Here is a tiny trained network, its code and every weight. The questions are about switching its units off for an input and a target symbol, where a switched-off unit gives its printed mean instead of its output.

import numpy as np


def w(rows, s, z=0):
    codes = np.array(rows[::2]) - 128.0
    scale = np.full(codes.shape[1], s)
    scale[-1] = z or s
    return codes * scale


def norm(h):
    return h / np.sqrt((h * h).mean(-1, keepdims=True) + 1e-5)


def f(y):
    return y / 2 * (1 + np.tanh(0.7978845608 * (y + 0.044715 * y**3)))


def softmax(a):
    e = np.exp(a - a.max(-1, keepdims=True))
    return e / e.sum(-1, keepdims=True)


def log_softmax(a):
    a = a - a.max(-1, keepdims=True)
    return a - np.log(np.exp(a).sum(-1, keepdims=True))


def net(x, mask):
    ids = ['δεμξσψ'.index(c) for c in x.split()]
    T = len(ids)
    res = E[ids] + P[:T]
    r = norm(res)
    for j in range(2):
        rows = slice(4 * j, 4 * j + 4)
        q, k, v = (r @ M[0][rows].T for M in (Q, K, V))
        z = softmax(np.where(np.tri(T) > 0, q @ k.T / 4**0.5, -1e9)) @ v
        o = O[0][rows]
        res = res + np.where(mask[j], z, o[:, -1]) @ o[:, :-1]
    y = f(norm(res) @ A[0][:, :-1].T + A[0][:, -1])
    res = res + np.where(mask[2:10], y, B[0][:, -1]) @ B[0][:, :-1]
    return log_softmax(norm(res)[-1] @ U[:, :-1].T + U[:, -1])


Q, K, V, O, A, B = {}, {}, {}, {}, {}, {}
E = w([
[74,84,164],'δ',
[252,135,124],'ε',
[75,54,168],'μ',
[191,151,83],'ξ',
[226,156,113],'σ',
[99,158,209],'ψ',
],0.018)
P = w([
[43,156,2],'0',
[153,155,145],'1',
[166,146,156],'2',
[136,117,132],'3',
[137,117,132],'4',
[171,113,155],'5',
[174,108,144],'6',
[216,63,180],'7',
[202,83,159],'8',
[172,103,126],'9',
[155,131,115],'10',
[204,86,145],'11',
],0.0076)
Q[0] = w([
[194,161,101],'head 1',
[155,141,126],'head 1',
[165,207,185],'head 1',
[33,100,116],'head 1',
[110,121,115],'head 2',
[7,182,102],'head 2',
[165,110,183],'head 2',
[78,139,215],'head 2',
],0.016)
K[0] = w([
[46,193,36],'head 1',
[126,180,66],'head 1',
[95,183,99],'head 1',
[207,64,171],'head 1',
[176,160,146],'head 2',
[108,49,172],'head 2',
[138,121,191],'head 2',
[246,110,180],'head 2',
],0.013)
V[0] = w([
[46,244,113],'head 1',
[101,82,1],'head 1',
[55,9,205],'head 1',
[123,60,71],'head 1',
[175,34,154],'head 2',
[112,228,98],'head 2',
[154,201,116],'head 2',
[184,139,136],'head 2',
],0.01)
O[0] = w([
[190,85,248,119],'head 1',
[61,91,138,161],'head 1',
[98,103,74,20],'head 1',
[77,131,122,135],'head 1',
[115,194,73,134],'head 2',
[115,119,147,196],'head 2',
[84,123,116,252],'head 2',
[114,162,52,252],'head 2',
],0.011,0.0035)
A[0] = w([
[138,146,78,72],'neuron 1',
[114,139,39,146],'neuron 2',
[178,79,181,204],'neuron 3',
[158,80,132,117],'neuron 4',
[1,181,172,253],'neuron 5',
[65,116,86,166],'neuron 6',
[167,65,93,169],'neuron 7',
[138,141,53,132],'neuron 8',
],0.013,0.0055)
B[0] = w([
[217,208,109,144],'neuron 1',
[103,72,114,234],'neuron 2',
[2,153,102,253],'neuron 3',
[121,151,43,147],'neuron 4',
[50,47,220,223],'neuron 5',
[110,113,178,198],'neuron 6',
[75,132,114,192],'neuron 7',
[194,87,173,204],'neuron 8',
],0.0088,0.0057)
U = w([
[63,63,234,169],'δ',
[159,36,245,216],'ε',
[61,129,116,144],'μ',
[133,207,160,240],'ξ',
[185,43,97,6],'σ',
[198,166,94,111],'ψ',
],0.011,0.0023)

Each question gives the input, a string of symbols that net reads in full, and the target symbol t.
The units are the heads (4 rows each of Q, K, V and O) and the neurons (one row each of A and B). Each row of codes is followed by its name. A weight is (code - 128) times the scale printed after its matrix; where a second scale follows, it is the last column's (O, A, B and U).
mask holds one flag per unit, heads first, then neurons. A switched-off unit (its flag False) gives its mean, the last column of its rows in O or B, instead of its output. The means were averaged over made-up inputs and are rounded, as every weight is.
A unit's drop is (log p(t) with every unit on - log p(t) with that unit switched off) / (log p(t) with every unit on - log p(t) with every unit switched off).
The circuit of an input: a set's keep is (log p(t) with only the set's units on - log p(t) with every unit switched off) / (log p(t) with every unit on - log p(t) with every unit switched off). Starting from all 10 units, units are removed one at a time, each time the one whose removal leaves the highest keep (on an exact tie, the one counted first), for as long as the keep stays at least 0.8.
circuit, biggest first: the units of the circuit, biggest drop first
top k neurons: the k neurons with the biggest drops, biggest first
heads that matter: for each layer, one digit per head in row order, 1 if its drop is at least 0.15 and else 0, layers parted by /
drop when u is switched off: that unit's drop, to one decimal
input ξ σ ε σ δ σ ε σ ψ ξ, target δ: heads that matter : 11
input σ σ σ ε σ μ ψ ψ ξ σ ξ ε, target ξ: heads that matter : 10
input σ ξ μ σ, target ξ: circuit, biggest first : (head 1; neuron 5; neuron 3)
input ψ ε σ ψ μ ψ μ ξ ε ε ξ, target ε: circuit, biggest first : (head 1)
input ψ ψ ε ξ σ μ ε δ σ ψ ψ, target ξ: top 3 neurons : (neuron 2; neuron 6; neuron 8)
input σ σ ξ δ δ ε ξ ε, target ξ: top 2 neurons : (neuron 5; neuron 3)
input μ σ σ ξ ξ, target σ: top 2 neurons : (neuron 5; neuron 3)
input ε δ ε δ ε, target ψ: heads that matter : 00
input ξ δ μ ψ ξ δ ε σ σ σ, target δ: heads that matter : 11
input σ ε μ ψ ξ, target ξ: top 2 neurons : (neuron 5; neuron 2)
input δ σ ε μ ξ δ ξ σ μ ε, target μ: top 2 neurons : (neuron 3; neuron 7)
input ψ σ σ, target ε: drop when head 1 is switched off : 2.5
input ε ψ ψ ε σ σ σ σ, target ψ: drop when neuron 8 is switched off : 0.0
input ξ σ ξ σ σ δ μ δ ψ μ μ ε, target δ: drop when head 1 is switched off : 1.4
input δ σ σ ψ ψ δ ξ ξ, target μ: top neuron : (neuron 3)
